-1.88 -0.20 -1.06 -1.52 +1.94
-5.48 +2.08 -3.46 -7.27 -3.44
+2.39 -1.44 +1.35 +3.29 +2.81
+0.94 +0.86 +1.32 +1.40 -2.30
->
+0.94 +0.86 +1.32 +1.40 -2.30
-1.88 -0.20 -1.06 -1.52 +1.94
-5.48 +2.08 -3.46 -7.27 -3.44
+2.39 -1.44 +1.35 +3.29 +2.81

-1.25 -1.54 -4.05 +2.60 -0.22 -2.38
-0.24 -1.04 -3.89 +6.40 -1.89 -2.75
-5.69 -0.21 +2.39 +5.47 -2.48 -1.25
+4.86 +3.88 +2.20 -2.61 +3.37 +5.10
+1.25 +3.17 +0.70 -4.34 +2.31 +3.53
+1.07 -0.51 -0.95 +3.94 +1.61 +1.72
->
+1.07 -0.51 -0.95 +3.94 +1.61 +1.72
-1.25 -1.54 -4.05 +2.60 -0.22 -2.38
-0.24 -1.04 -3.89 +6.40 -1.89 -2.75
-5.69 -0.21 +2.39 +5.47 -2.48 -1.25
+4.86 +3.88 +2.20 -2.61 +3.37 +5.10
+1.25 +3.17 +0.70 -4.34 +2.31 +3.53

-1.39 -0.13 +2.30 +3.40 +0.62 -1.11 +6.56 +2.86
+1.93 +3.09 +1.41 -1.11 +0.65 -1.83 -2.10 +2.56
+0.62 +2.14 -0.46 -2.24 +2.29 -0.90 -0.30 -1.42
->
+0.62 +2.14 -0.46 -2.24 +2.29 -0.90 -0.30 -1.42
-1.39 -0.13 +2.30 +3.40 +0.62 -1.11 +6.56 +2.86
+1.93 +3.09 +1.41 -1.11 +0.65 -1.83 -2.10 +2.56

+0.20 -3.26 -3.22 -0.33
+0.20 +3.54 +4.58 -0.63
+0.73 +1.26 +2.67 -0.55
+0.20 +1.26 +2.56 -0.54
+0.20 +1.26 +2.35 -0.54
+0.20 +1.56 +2.56 -0.54
+0.20 +3.41 +2.57 -0.54
-0.76 +1.26 -0.68 -0.21
+1.92 +3.46 +7.26 -1.19
+0.20 -3.62 -4.15 +0.48
+0.20 +0.52 -0.02 -0.54
->
+0.20 +0.52 -0.02 -0.54
+0.20 -3.26 -3.22 -0.33
+0.20 +3.54 +4.58 -0.63
+0.73 +1.26 +2.67 -0.55
+0.20 +1.26 +2.56 -0.54
+0.20 +1.26 +2.35 -0.54
+0.20 +1.56 +2.56 -0.54
+0.20 +3.41 +2.57 -0.54
-0.76 +1.26 -0.68 -0.21
+1.92 +3.46 +7.26 -1.19
+0.20 -3.62 -4.15 +0.48

-1.39 +0.67 +2.59 +5.11 -1.24 -0.83
-1.13 -5.94 +4.63 -1.67 -1.56 -1.02
+2.42 -0.65 -1.92 +0.15 +0.81 +3.10
-1.23 +1.88 +3.64 +2.43 -0.37 +1.08
-0.46 +0.23 -2.99 -2.75 -0.29 +6.01
-2.36 -1.75 +2.18 +1.28 -1.90 +2.52
->
-2.36 -1.75 +2.18 +1.28 -1.90 +2.52
-1.39 +0.67 +2.59 +5.11 -1.24 -0.83
-1.13 -5.94 +4.63 -1.67 -1.56 -1.02
+2.42 -0.65 -1.92 +0.15 +0.81 +3.10
-1.23 +1.88 +3.64 +2.43 -0.37 +1.08
-0.46 +0.23 -2.99 -2.75 -0.29 +6.01

-0.64 -1.87 +0.61 +0.85 +5.30 -0.55 +1.85 +1.24 -0.46 +1.68 +3.42
+1.65 +2.20 +0.68 -0.40 +2.12 +0.80 -2.59 +2.59 +2.10 +2.17 -2.45
-1.03 -2.29 -0.67 -0.59 +3.65 -0.12 +1.58 +0.93 -1.12 -1.97 -2.29
+1.77 +4.55 +0.60 -1.87 -0.33 -0.33 +0.32 -2.23 -2.56 -2.24 -4.11
+0.08 +3.16 +0.76 -1.74 -1.23 +0.12 +2.28 -2.13 +2.81 +6.61 +1.37
-2.38 -3.07 -4.22 -1.36 -1.88 -1.24 +1.14 +1.68 -1.60 +0.18 +2.89
+1.99 +3.65 -1.92 +2.90 +0.22 -0.37 +0.09 +2.80 -1.39 -2.93 +0.17
->
+1.99 +3.65 -1.92 +2.90 +0.22 -0.37 +0.09 +2.80 -1.39 -2.93 +0.17
-0.64 -1.87 +0.61 +0.85 +5.30 -0.55 +1.85 +1.24 -0.46 +1.68 +3.42
+1.65 +2.20 +0.68 -0.40 +2.12 +0.80 -2.59 +2.59 +2.10 +2.17 -2.45
-1.03 -2.29 -0.67 -0.59 +3.65 -0.12 +1.58 +0.93 -1.12 -1.97 -2.29
+1.77 +4.55 +0.60 -1.87 -0.33 -0.33 +0.32 -2.23 -2.56 -2.24 -4.11
+0.08 +3.16 +0.76 -1.74 -1.23 +0.12 +2.28 -2.13 +2.81 +6.61 +1.37
-2.38 -3.07 -4.22 -1.36 -1.88 -1.24 +1.14 +1.68 -1.60 +0.18 +2.89
